[ 28  24  58  30   3   7 -18  -2  -1  -3  14 -38  -8  25   0  16  24 -43
  24   5  51 -19  35  33  27  24   6  26  41  80 -21  14 -21] | <109>
[-27  61  19  35  38  24 -10  51  62  -5 -32  26 -21   3 -16  26   5 -21
  17  15 -56   4  -7  30  11 -65 -30 -72 -57  12  68 -23  12] | <202>
[-49  59   5   5  37 -28  25   5   6  17  -9  16  28  -6  30  24 -27 -21
 -48  32 -13  -1 -16 -28 -32  13 -12 -14 -72  25 -15   2   5] | <133>
[-69  73 -13  25  24  -8  14  -1 -24  -7 -13 -14  22 -17  38  54  18  -5
 -18   4 -29  24  -4 -30  -2  -5  -8   1 -26  -2 -22  -2  -8] | <210>
[-34  37 -18 -22  18   3  22   7 -39 -28  -8  20   8 -14  35  23   0 -33
 -47   7 -25   5  30  -2  12 -24  -5  15 -19  -4 -25  -5 -19] | <171>
[-63 103 -12  -7  15   3  17  26   6  18 -12  17  -8  12  11   0   1   0
   2  32 -33  -7  10 -25 -37   3 -48   3 -49 -11 -31  -8 -15] | <171>
[-16  63  -6  25  13  18  -6  -2   8 -16  20  -3 -18  -4  51  45  11 -53
 -27  48 -37 -13  -8 -43   8  -2 -27 -41 -12  -1  -9   1   6] | <43>
[ -6  65 -25   5 -11 -21  -5  27  13  -7   2  -4  13  -6  27  21 -23   3
 -18  16   7 -19  11   0  25   3 -37  -3   0  33  25 -13  36] | <114>
[-17  33 -35 -26  -8  -7  47   9   8  -9  24  16   7  19  25  38 -21 -36
 -27  14  16  -5   4 -14  -1  -6 -30  36 -19 -13 -15 -19  11] | <114>
[ -7  20 -28 -18   9 -20  44  23  11  -5   6  37  23 -11  61   8 -11   2
 -25  38 -35 -42  14 -23 -16  16 -23 -21 -15 -34  -5 -13  16] | <44>
[ 13  63  40  27  -4 -36 -23   5  60  77 -46 -10   0  33 -17   4  44 -49
  -3 -13 -15   7   6  74  40 -41 -17  22  -6   1  -5 -18  10] | <210>
[ 22  60 -41  41   8 -53  17 -22  70  19 -79  44  59  39   7   1  14 -44
 -36  37 -31  19   1   7 -34 -18 -45 -41 -59  34  11 -56 -23] | <28>
[-62  88 -42 -40  16 -15 -35 -20 -63 -10  -2 -10  43 -16  52  27 -41 -27
 -57 -14  -2  21  27  42  -8 -32 -53 111 -31  38  44 -34 -24] | <114>
[-15  -1  -1   6 -18 -13  22  36  -6   6  11  16 -41 -14  43  36   4 -23
   1  33 -27 -45 -14 -16 -10  16   1 -59 -34  -5 -11  39  12] | <43>
[  4  48  30  -8  -6 -21  35   8  28  16  23  15  -9   5  36   0 -13  -6
  -2  15   1 -26 -17   0  26  28 -30   6  -7 -58 -18   5  37] | <44>
[ 18  65 -10   9  47  27 -13   2  71  21   4  16 -19  25 -60  21  39 -47
 -35  27 -34  38   9 -66  -7 -30   1  17 -32   5  -2  -5   3] | <171>
[-37  29  -3 -13  31  28 -53  -4  31 -11  -3 -14 -59   7  29  41  19 -38
  12  15 -25  42  16  53  55 -73 -30 -70 -22  43  78 -33  11] | <202>
[-36  31  10 -14  10   9  38  33   4 -27  -5  16 -28  21  40  -9  -9  -3
  21  20   7 -11   6  19 -41  13  14  -4 -68  20   4  21 -14] | <147>
[-20  35 -25  36 -37 -22  19  -1 -21  52 -32 -13 -19  61 -37 -30  32 -51
 -12   1 -27  13  39  23 -20 -28 -29  23 -19   2 -16 -27 -11] | <28>
[ 14  35  35 -26  33  23  35   9  34  -5  25   1 -17   2  15  15  16 -19
 -23   6   5 -19  16  14   0   6   9  27 -46 -20 -30   8  30] | <147>
[-44  41 -50   5 -10   7  13   0  13 -45  30 -19   8  -5  78  23  34  -4
 -59  56  23  17  -2 -10 -12  23 -15 -21 -25  11  27 -38  48] | <28>
[-26 -75 -28 -25   9 -22   8 -28 -68   2  -1  12  27  15 -63 -20   7  40
  18 -48  -6  29  13  26   8 -21  30  61  -7  -9 -14   6 -26] | <114>
[-38  58 -22  32  -2 -29   3   6  15  23 -25   2  29  11  27  12  25 -25
 -41  53  -6  -9 -17  -5 -26   6 -35 -46 -57  23   6  -3   9] | <28>
[ 60   5  34  12  -8 -15 -31  57 -19  16  12 -11 -20  -9  -5 -35 -12  -6
  13 -17  32  -3 -10   1  22   8  36  15  17  76  16  11   5] | <114>
[  2  14   4  58 -30 -13 -29  27  -6   7  -7 -47  25   1 -17 -35  -2  19
 -10  -1  32  -1   7  14 -21  17 -14  51   8  61   0   8  -6] | <15>
[ -8  60 -39  18 -14 -31  10  17  33   9 -12  32   8  -2   5 -15 -11   7
 -19  45 -10 -21   5 -22  -2  36 -18 -55  12 -13  18 -11  25] | <132>
[  2 -23  25   5 -14 -10 -24  15   2  53 -36   5   4   5 -31 -20  16 -27
 -19 -13  -3 -23  15  78  17 -32  10  -2  41  32  26  -8  22] | <133>
[-21  -1 -39 -35   5   5   0 -10  48   5  -6  -3  34 -17  28  55  14  15
 -39  40  -4 -19  31 -19 -35 -10 -52 -18 -22  53  15 -20   7] | <109>
[-18  18  18  30  20  32  16   6 -45 -20  -9  -4  27  -4  11  20 -31  14
   1  13   5 -16  21  13 -47 -16 -14   8 -27  38  20  -1 -21] | <133>
[ -5  35  -8  23  18   6  16  12 -16 -25  -6 -12  42 -45  33  60  13   6
  -5  32  28 -28  26  -7  -4  24  -7 -25 -12  13 -12  18  -3] | <132>
[-13  54   4 -12  32  -2 -39  -4  31  41   3   3 -53  -1 -15  24  45 -43
 -30  30 -37  20   7   7  27 -31   1 -47 -31  -6  46  -7  32] | <132>
[-31  41   4 -26  -2  -5  20   7  -9  44  32  10 -59 -16   8  40  32 -52
 -11   5  -8 -15   5 -10  -2  17   4   4 -14 -74 -18  11  17] | <132>
[ -9 -34  53  39   6 -43  -2  23   5  73 -43   6   7  -2 -72 -53   4  23
  16 -44   1 -14 -24  13   7  -8  13  18   8  47 -65  14 -21] | <210>
[-25   9  23  32   1 -28  -8  48  39  51 -24  12  12  -1  -8 -70 -24 -26
 -25   6  13 -19 -36 -35 -29  13   4  -3   3  67 -25 -16  -6] | <133>
[-20 -20  17 -10   6   4  38  -7 -17 -37  -5   5  21  -6  55   4  -2  25
  11   9  13 -51  24  51  -8  15  -6  -8 -28 -21 -29  11 -10] | <147>
[-54  22 -29  47   1 -14  -6  -9  12 -41 -13  -3  10 -38  22  48  15  34
  -5  30 -15 -23  12 -28  -8  37 -27 -29  16  13   4  -8  12] | <171>
[-34  72  -7  16   6  -6  27  17 -10 -22  20   7  -6   5  43   4  -2 -53
 -42  13  22   7 -18 -41  18  17   0  -7 -36  -3 -26   8   5] | <28>
[ 59  30  15  22 -43   4  12  16  66  37  -9   2  -7  65 -56 -68   4 -19
 -41  10  26  22  -5  33  19 -43 -35  21 -20   1  22 -26  43] | <28>
[-13  -2 -15  27 -18 -19  27  52  16 -17 -25  10 -12  -4  18  22  -1 -34
 -30   5 -11 -18  16  12  -7 -22  -1 -23 -28  37   4   2   2] | <15>
[  4  74 -56 -27 -19  12  21  39  -2 -11  13  29  -6   7  38  26  -5  10
 -21  42 -21 -10  16  -5 -29  19 -13 -46  -9 -12  36  11  27] | <15>
[ 41 -49  44 -31 -42   0   7  30 -23  35  27 -11 -34  14 -16  -5   9  -8
  32 -16  61 -58  40  53  12  22  19  24  38  39 -24  51  -8] | <109>
[ 26 -85   6   1 -21   9  18 -13  46  19   1 -14 -30  26 -53  19  29 -23
  19 -17  27  -9  53 103  37 -41 -24  21  44  10  -6 -43  25] | <202>
[ 24 -35  82  61  -8 -36  -4  24  24  39  -9 -24 -17  31 -47 -69 -15   0
  17 -30  66 -27   3  68  21   4   9  75  14  84 -50  -1 -15] | <210>
[-36  19  22   7   9  -6  24  11  12  21  18  -2   6  24   2   6 -20 -30
 -24  39  28 -41  -3   5   5  -5 -43  39 -23  11 -20  32   5] | <44>
[-41  46 -14 -11 -11  38   3   8 -17 -55  26 -18 -52 -19  78  17 -26  27
   3  17 -15 -11  17 -34   8   2 -25 -50 -15 -17  36   8  26] | <147>
[-50   5   1  -1  55  43  -7 -40  23   2 -12   0  26  10 -30  39  54   4
  -5  -3 -36  20  27  52 -13 -54  -9  20 -24 -31  27 -46  12] | <133>
[-25  71 -23  27  16  10 -13  23  83   4 -19  -3 -24  20 -52   5  29 -20
 -29  12 -56  35   4 -13   5 -35 -18  16 -31  34  30 -26  49] | <43>
[ 20  -7  36  34 -19 -15 -15  27  16  36  -8 -25  -8  -8 -30 -18  -6  -1
  38 -22  33   2 -11  27  21  13 -11   5  27  41 -15   4   3] | <202>
[ 30  21  12  21  42 -14  13 -52  22 -21 -22  47  32  28 -35  24  37 -59
 -42   8 -36  31   7  25  32 -17  21  20   5 -33 -15 -21 -17] | <171>
[ 62 -37  31  66 -19  32 -22  35 114  10 -28  23  -7  15 -42 -42  28   4
  29   7 -34 -49 -13  21  10 -57 -29 -44  15 -27  30 -33  16] | <43>
[-33  17 -40  -7 -16 -29 -14  -8  -3  48 -28  -8  13  15 -17 -27  12  -7
 -43  10 -57  54 -23 -33  -7 -43 -37  -4   4  29   5 -63  15] | <114>
[-10  60  37  60  24 -14 -13  14  23  16 -11 -11  47   8 -17 -43   5 -87
 -94  31  13  21 -23  -4 -17 -22  -5  76 -25  37  -8 -37 -17] | <132>
[ 35  -7  43  43 -30   1 -50  34   5  52 -24 -45   4 -30 -30 -18  32  -3
  12   9  48 -22  -4  20  34  -4   1 -31  47  52   6  33  11] | <132>
[-17 -22   0  30   8 -21  40  26   3 -13  37   3   0 -14  48 -12  -4  -7
 -17  41   0 -26 -24 -81 -26  52  14  -5  -4  -3 -39   2   6] | <44>
[ 13  68  -9 -51 -12  11  13   5  28  54  25   2 -74  69  21 -27  64 -53
   2  11  -1  20  44  74  -6 -16 -13  25 -35 -32   0 -60  29] | <28>
[-40  14  -3 -33  22  14 -31 -67  18  30 -11   0   9  11 -24  53  49 -15
  -6 -17 -49  15  29  27   3 -51 -47  19 -14 -36  21 -21 -20] | <109>
[ 55 -44  46   4 -30  37  -3  29  42   5   2 -14 -33  21 -18 -44   0   0
  34 -13  58 -41  17  38  27 -16   8   3  33  19  -3  31   8] | <147>
[-26  88 -22 -22  17   6 -10   4  11   2  25 -16 -15   8  70  26   5 -16
 -15  61  -8  10  10 -23  -1  16 -34 -10  -7  25  29 -10  27] | <44>
[ 22 -16   5  51  -9  24 -60 -39  23  32 -22 -37 -39  25 -11  14  43   5
  55  15 -60 -15  51  19  31 -64 -62 -51  43 -20  63 -32   0] | <44>
[ 18  -5  29  30  -2 -31  -4  62  28  25 -10   4 -11  19 -12 -31  28 -42
 -12   6  11 -16  -5  36   9  -2  40 -10 -28  40 -16  25   0] | <15>
[  4  69   3  50  21  14 -15  22  39  27 -40   6  11  31 -66 -18  21  14
  73   3 -26 -14  13   1 -20   5 -20  -1  -6  40 -23  12 -26] | <43>
[-14  27  -5  22  18   6  21 -28 -13 -49  31 -20   3   2  57  78  19 -46
 -29  55   4  -2   5 -10  23  18  -6 -18 -21  18 -29  20   9] | <43>
[  9  48 -20 -58  -2  41 -17  -8  31   7 -27  41 -50   0 -36  38 -12  11
   9 -20 -26   3  45  35  43 -68 -56 -22  19  -8  49  -2  14] | <171>
[ 57 -11  49  19 -15  22 -33  31  20  12  16  -6 -23  -8   2  -6  13 -22
  41 -11  51 -54   4  65   1  15  12  49  28  32   4  26 -11] | <43>
[ 16  47   3 -15  30  34 -29   2   0   6 -55  17   2 -10 -37   3  17   9
  31 -32 -26  26  37  19  14 -52 -18   2  19  46   1 -17 -37] | <171>
[-58  33  19  26 -12  16 -33  27   5 -12   9 -24 -26  66   3 -57  16 -10
   4  44  -2  25  -3  12  -7 -26  -3 -12 -26  62  55  -3 -12] | <109>
[  5  25   4   4  26  -8  19 -54  -9  -1   4   2  37  49  -6  44  41 -86
 -35  13  -1  43   1  47   5 -23  -1  78   2  -2 -18 -54 -18] | <114>
[-29  17  -6  51  17 -27  35  32  88 -16 -32  40  22 -24 -14  39 -21  60
  24  -4   4 -34 -28 -34  -5  15 -13 -43 -40  -1  -1  21  15] | <210>
[-36  66 -32   5  16 -37  22  30 -12 -17   1  28  47 -17  18  33 -28   4
 -38  19 -15 -15 -19 -35   2  19  -9  -4 -43   3   7  16  21] | <114>
[-21 112 -14  45 -15 -11  -6  49  32  19 -56 -31  28  40 -27 -14  12 -70
 -45  -6 -23  54  20  12   3 -59 -26  58 -39  51   6 -15  -6] | <15>
[-26  30 -43  17   0   3   9 -16  30 -37  -6  31  19  -9  41  33  -6   3
 -52  46   2   1 -26 -24 -25  -3 -42 -59 -34  15  53 -23  17] | <28>
[-77 114 -38 -29  29  21   9 -17 -14 -40  -2  30  18 -10  31  54  -6  17
 -17  39 -15  10   8  -6  -7  13 -44  -7 -13  -7  11   4  -1] | <171>
[-39 110 -13 -27   9 -13  32  -9 -55 -14   5  29  16 -29  22  32 -31 -10
 -42  -6 -18  23 -11 -50  11  39 -14  28  -2 -35 -45  26  -2] | <171>
[ 23  78  -6   9  32   6 -25 -58 -15  14   0  -9   2  53  22  16  66 -60
 -54  44 -47  16  62  88  13 -36 -33  -2 -20   0  30 -76  14] | <28>
[ -4  53 -29   9 -14   4  18  25 -22  -2  -3   8  -4   9   9   5  17   7
   4  24  14 -19  19   1   2  30  -4 -54  15  28  -2  10  22] | <28>
